Below are the code and all the weights of a small trained network. Each question names an input and a target symbol and asks about switching units off, where a switched-off unit gives its printed mean instead of its output.

import numpy as np


def w(rows, s, z=0):
    codes = np.array(rows[::2]) - 128.0
    scale = np.full(codes.shape[1], s)
    scale[-1] = z or s
    return codes * scale


def norm(h):
    return h / np.sqrt((h * h).mean(-1, keepdims=True) + 1e-5)


def f(y):
    return np.maximum(y, 0)


def softmax(a):
    e = np.exp(a - a.max(-1, keepdims=True))
    return e / e.sum(-1, keepdims=True)


def log_softmax(a):
    a = a - a.max(-1, keepdims=True)
    return a - np.log(np.exp(a).sum(-1, keepdims=True))


def net(x, mask):
    ids = ['αγζλξτψ'.index(c) for c in x.split()]
    T = len(ids)
    res = E[ids] + P[:T]
    u = 0
    for l in range(3):
        r = norm(res)
        for j in range(2):
            rows = slice(3 * j, 3 * j + 3)
            q, k, v = (r @ M[l][rows].T for M in (Q, K, V))
            z = softmax(np.where(np.tri(T) > 0, q @ k.T / 3**0.5, -1e9)) @ v
            o = O[l][rows]
            res = res + np.where(mask[u + j], z, o[:, -1]) @ o[:, :-1]
        u += 2
        y = f(norm(res) @ A[l][:, :-1].T + A[l][:, -1])
        res = res + np.where(mask[u : u + 4], y, B[l][:, -1]) @ B[l][:, :-1]
        u += 4
    return log_softmax(norm(res)[-1] @ U[:, :-1].T + U[:, -1])


Q, K, V, O, A, B = {}, {}, {}, {}, {}, {}
E = w([
[102,43,197],'α',
[115,96,110],'γ',
[134,59,150],'ζ',
[194,215,112],'λ',
[8,114,116],'ξ',
[91,255,51],'τ',
[106,159,188],'ψ',
],0.0082)
P = w([
[243,78,202],'0',
[251,85,179],'1',
[227,83,162],'2',
[206,91,151],'3',
[188,89,134],'4',
[185,91,128],'5',
],0.002)
Q[0] = w([
[23,89,217],'0.h1',
[32,132,199],'0.h1',
[123,149,135],'0.h1',
[152,127,241],'0.h2',
[171,197,255],'0.h2',
[152,127,252],'0.h2',
],0.0071)
K[0] = w([
[75,78,171],'0.h1',
[112,98,114],'0.h1',
[106,148,142],'0.h1',
[235,183,170],'0.h2',
[209,170,81],'0.h2',
[254,185,136],'0.h2',
],0.0091)
V[0] = w([
[3,90,148],'0.h1',
[128,138,164],'0.h1',
[164,129,129],'0.h1',
[157,139,127],'0.h2',
[216,120,169],'0.h2',
[74,125,179],'0.h2',
],0.0052)
O[0] = w([
[103,166,3,79],'0.h1',
[175,45,110,188],'0.h1',
[180,93,194,150],'0.h1',
[156,169,132,161],'0.h2',
[209,167,203,253],'0.h2',
[61,98,191,148],'0.h2',
],0.0034,0.0023)
A[0] = w([
[135,67,47,125],'0.n1',
[97,152,177,36],'0.n2',
[87,195,145,220],'0.n3',
[2,103,90,8],'0.n4',
],0.0077,0.0015)
B[0] = w([
[185,119,191,166],'0.n1',
[128,63,171,201],'0.n2',
[80,99,171,252],'0.n3',
[178,73,1,200],'0.n4',
],0.0066,0.0025)
Q[1] = w([
[141,195,167],'1.h1',
[155,100,236],'1.h1',
[120,178,11],'1.h1',
[110,131,92],'1.h2',
[71,94,156],'1.h2',
[152,102,153],'1.h2',
],0.012)
K[1] = w([
[36,190,122],'1.h1',
[130,166,6],'1.h1',
[126,124,228],'1.h1',
[115,145,116],'1.h2',
[150,141,218],'1.h2',
[114,69,173],'1.h2',
],0.011)
V[1] = w([
[131,183,195],'1.h1',
[102,191,52],'1.h1',
[34,67,135],'1.h1',
[176,146,137],'1.h2',
[254,168,156],'1.h2',
[78,70,109],'1.h2',
],0.0044)
O[1] = w([
[135,155,220,202],'1.h1',
[122,255,33,9],'1.h1',
[61,101,98,73],'1.h1',
[98,137,120,170],'1.h2',
[11,138,95,250],'1.h2',
[135,148,162,86],'1.h2',
],0.0033,0.0022)
A[1] = w([
[92,178,117,73],'1.n1',
[113,133,5,117],'1.n2',
[103,117,143,5],'1.n3',
[89,128,95,204],'1.n4',
],0.012,0.0024)
B[1] = w([
[60,154,134,164],'1.n1',
[132,85,254,253],'1.n2',
[123,135,147,152],'1.n3',
[80,87,188,206],'1.n4',
],0.0075,0.0018)
Q[2] = w([
[209,212,188],'2.h1',
[123,142,40],'2.h1',
[73,126,27],'2.h1',
[147,67,187],'2.h2',
[187,197,254],'2.h2',
[243,174,195],'2.h2',
],0.0087)
K[2] = w([
[155,222,12],'2.h1',
[161,108,210],'2.h1',
[162,43,232],'2.h1',
[169,117,113],'2.h2',
[172,188,109],'2.h2',
[171,223,114],'2.h2',
],0.011)
V[2] = w([
[2,88,110],'2.h1',
[217,129,124],'2.h1',
[226,152,140],'2.h1',
[56,150,25],'2.h2',
[44,65,74],'2.h2',
[42,27,128],'2.h2',
],0.0061)
O[2] = w([
[1,137,84,81],'2.h1',
[169,103,140,148],'2.h1',
[184,127,147,163],'2.h1',
[132,69,187,1],'2.h2',
[89,92,129,55],'2.h2',
[52,65,58,111],'2.h2',
],0.0072,0.0068)
A[2] = w([
[80,255,81,81],'2.n1',
[186,105,81,253],'2.n2',
[65,92,114,144],'2.n3',
[89,134,83,105],'2.n4',
],0.0094,0.0024)
B[2] = w([
[2,228,65,188],'2.n1',
[109,194,73,239],'2.n2',
[197,164,147,255],'2.n3',
[130,186,138,165],'2.n4',
],0.0077,0.0032)
U = w([
[111,34,139,170],'α',
[137,150,43,103],'γ',
[170,63,62,135],'ζ',
[202,174,144,172],'λ',
[94,100,106,177],'ξ',
[59,209,117,129],'τ',
[80,135,252,2],'ψ',
],0.015,0.0046)

Each question gives the input, a string of symbols that net reads in full, and the target symbol t.
The units are the heads (3 rows each of Q, K, V and O) and the neurons (one row each of A and B). Each row of codes is followed by its name. A weight is (code - 128) times the scale printed after its matrix; where a second scale follows, it is the last column's (O, A, B and U).
mask holds one flag per unit, layer by layer, with each layer's heads first. A switched-off unit (its flag False) gives its mean, the last column of its rows in O or B, instead of its output. The means were averaged over made-up inputs and are rounded, as every weight is.
A unit's drop is (log p(t) with every unit on - log p(t) with that unit switched off) / (log p(t) with every unit on - log p(t) with every unit switched off).
The circuit of an input: a set's keep is (log p(t) with only the set's units on - log p(t) with every unit switched off) / (log p(t) with every unit on - log p(t) with every unit switched off). Starting from the 12 units with the biggest drops (on a tie, the unit counted first), units are removed one at a time, each time the one whose removal leaves the highest keep (on an exact tie, the one counted first), for as long as the keep stays at least 0.8.
circuit, biggest first: the units of the circuit, biggest drop first
top k neurons: the k neurons with the biggest drops, biggest first
top k neurons in layer l: the k neurons of layer l with the biggest drops, biggest first
heads that matter: for each layer, one digit per head in row order, 1 if its drop is at least 0.15 and else 0, layers parted by /
drop of u: that unit's drop, to one decimal
input ζ α λ τ τ α, target τ: heads that matter	00 / 00 / 10
input ζ ζ ψ ψ γ, target γ: circuit, biggest first	[2.n2 2.h2]
input ξ λ ζ ψ ψ γ, target ζ: circuit, biggest first	[0.h2 0.n4]
input ψ ξ ψ ψ ψ, target τ: circuit, biggest first	[2.h1]
input λ λ λ ξ ζ, target γ: heads that matter	10 / 11 / 00
input ξ ζ τ, target ψ: heads that matter	01 / 00 / 00
input τ α τ γ, target τ: top 2 neurons	[0.n4 0.n1]
input ζ τ ψ ψ α, target τ: heads that matter	00 / 10 / 10
input ψ λ ξ ζ, target γ: heads that matter	00 / 10 / 00
input ψ ξ ψ ψ ψ α, target ξ: heads that matter	00 / 10 / 11
input ψ ζ ψ α, target α: heads that matter	00 / 10 / 01
input α ξ τ, target ψ: top 2 neurons	[1.n2 0.n4]
input ψ ζ ξ ψ γ, target ζ: top 2 neurons in layer 0	[0.n1 0.n4]
input ψ λ ζ ζ τ ψ, target τ: heads that matter	10 / 00 / 10
input ψ ψ ψ ζ, target ζ: top 2 neurons in layer 2	[2.n1 2.n2]
input γ ψ ψ ψ γ ζ, target ζ: top neuron	[2.n1]
input ψ ξ α, target ξ: drop of 2.h2	0.9
input ψ ψ τ α ζ, target τ: drop of 0.n4	0.2
input ψ ψ ψ ψ ψ ψ, target ψ: drop of 1.h1	0.2
input γ ψ ψ α, target α: top neuron in layer 0	[0.n4]
